Below is a small trained network, with its code and all its weights. Each question gives an input and a class and asks what happens when units are switched off, that is, made to give their printed mean instead of their output.

import numpy as np


def w(rows, s, z=0):
    codes = np.array(rows[::2]) - 128.0
    scale = np.full(codes.shape[1], s)
    scale[-1] = z or s
    return codes * scale


def f(y):
    return y / 2 * (1 + np.tanh(0.7978845608 * (y + 0.044715 * y**3)))


def log_softmax(a):
    a = a - a.max(-1, keepdims=True)
    return a - np.log(np.exp(a).sum(-1, keepdims=True))


def net(x, mask):
    res = np.array(x, float).reshape(1, 7) / 4 @ E
    y = f(res @ A[0][:, :-1].T + A[0][:, -1])
    res = res + np.where(mask, y, B[0][:, -1]) @ B[0][:, :-1]
    return log_softmax(res[-1] @ U[:, :-1].T + U[:, -1])


A, B = {}, {}
E = w([
[125,145,189,60,127,117,206],'x0',
[133,132,47,139,134,64,173],'x1',
[120,137,168,157,251,147,149],'x2',
[178,133,116,55,188,110,110],'x3',
[111,107,66,86,178,174,110],'x4',
[49,117,97,142,173,84,73],'x5',
[183,32,104,144,171,127,82],'x6',
],0.011)
A[0] = w([
[152,89,97,147,80,81,137,92],'N1',
[91,146,138,171,207,82,150,158],'N2',
[198,167,96,58,140,80,108,166],'N3',
[74,166,65,150,110,183,114,221],'N4',
[117,90,133,159,149,118,54,211],'N5',
[104,164,154,151,110,96,72,208],'N6',
[204,124,160,122,154,134,109,191],'N7',
[148,62,63,153,195,174,135,171],'N8',
[172,133,108,43,117,76,129,81],'N9',
[110,168,173,108,94,192,111,182],'N10',
[127,144,94,49,94,143,81,41],'N11',
[178,171,107,49,145,109,114,154],'N12',
[154,166,122,158,98,176,105,142],'N13',
[88,168,103,193,183,109,156,252],'N14',
[88,80,131,165,176,74,6,158],'N15',
[129,171,105,224,48,35,156,155],'N16',
[82,117,26,104,166,136,130,87],'N17',
[183,114,99,196,192,195,129,118],'N18',
],0.012,0.0038)
B[0] = w([
[132,119,171,136,110,129,143,173],'N1',
[161,176,139,115,178,84,174,225],'N2',
[2,101,91,134,127,119,184,196],'N3',
[121,198,136,185,150,84,128,191],'N4',
[130,144,117,138,130,169,97,204],'N5',
[127,133,144,165,126,144,146,179],'N6',
[123,113,141,158,137,151,160,178],'N7',
[176,183,105,133,185,112,116,217],'N8',
[65,95,106,123,104,143,137,178],'N9',
[138,196,182,206,161,195,118,180],'N10',
[145,144,111,127,150,86,168,160],'N11',
[85,93,107,131,124,115,186,189],'N12',
[130,145,136,145,168,109,142,155],'N13',
[119,160,146,150,158,86,132,232],'N14',
[143,164,105,145,136,187,54,249],'N15',
[109,122,140,177,36,85,93,250],'N16',
[124,154,105,133,111,45,107,203],'N17',
[185,165,132,91,191,162,136,198],'N18',
],0.012,0.013)
U = w([
[177,61,170,93,21,122,83,83],'0',
[193,186,198,111,237,193,198,204],'1',
[203,104,132,130,101,123,138,30],'2',
[113,116,203,62,141,212,189,1],'3',
[131,194,129,203,108,165,66,183],'4',
[63,72,83,76,119,168,206,144],'5',
[172,155,1,55,185,111,23,119],'6',
[105,140,112,124,127,4,182,198],'7',
],0.0099,0.0054)

Each question gives the input, the list of numbers given to net, and the class t.
The units are the neurons (one row each of A and B). Each row of codes is followed by its name. A weight is (code - 128) times the scale printed after its matrix; where a second scale follows, it is the last column's (A, B and U).
mask holds one flag per neuron, in row order. A switched-off neuron (its flag False) gives its mean, the last column of its row in B, instead of its output. The means were averaged over made-up inputs and are rounded, as every weight is.
A unit's drop is (log p(t) with every unit on - log p(t) with that unit switched off) / (log p(t) with every unit on - log p(t) with every unit switched off).
The circuit of an input: a set's keep is (log p(t) with only the set's units on - log p(t) with every unit switched off) / (log p(t) with every unit on - log p(t) with every unit switched off). Starting from the 12 units with the biggest drops (on a tie, the unit counted first), units are removed one at a time, each time the one whose removal leaves the highest keep (on an exact tie, the one counted first), for as long as the keep stays at least 0.8.
circuit, biggest first: the units of the circuit, biggest drop first
top k neurons: the k neurons with the biggest drops, biggest first
drop of u: that unit's drop, to one decimal
input [6,7,-5,6,-3,5,-3], class 5: circuit, biggest first -> (N9, N3, N4)
input [0,-2,-2,-6,6,1,3], class 6: circuit, biggest first -> (N16, N10, N7)
input [-3,-5,-4,2,-2,-5,6], class 1: circuit, biggest first -> (N16)
input [2,6,-8,0,-7,-2,-6], class 0: circuit, biggest first -> (N16, N14, N8)
input [-3,2,6,2,-7,7,2], class 6: circuit, biggest first -> (N15, N10, N2)
input [-4,2,-1,-5,-5,-8,8], class 2: top 2 neurons -> (N15, N18)
input [-1,7,6,2,-8,0,3], class 1: top 4 neurons -> (N17, N18, N2, N12)
input [-6,-7,1,-1,-4,-5,-1], class 1: circuit, biggest first -> (N16, N15)
input [-6,-3,-4,-3,3,6,4], class 6: top 3 neurons -> (N16, N10, N8)
input [-4,1,5,5,0,3,0], class 6: top 3 neurons -> (N15, N10, N17)
input [2,7,-3,-4,-4,3,7], class 4: top 2 neurons -> (N15, N12)
input [5,2,-7,8,-8,3,-5], class 5: top 2 neurons -> (N9, N3)
input [-5,8,-7,-1,8,-4,4], class 7: top 3 neurons -> (N1, N15, N3)
input [-4,7,-4,6,7,4,-3], class 7: circuit, biggest first -> (N3)
input [2,-7,-5,8,-8,5,-4], class 5: drop of N10 -> -0.1
input [1,4,-3,3,-7,4,6], class 4: drop of N5 -> 0.1
input [-8,-8,6,-4,8,-2,-2], class 1: drop of N18 -> 0.5
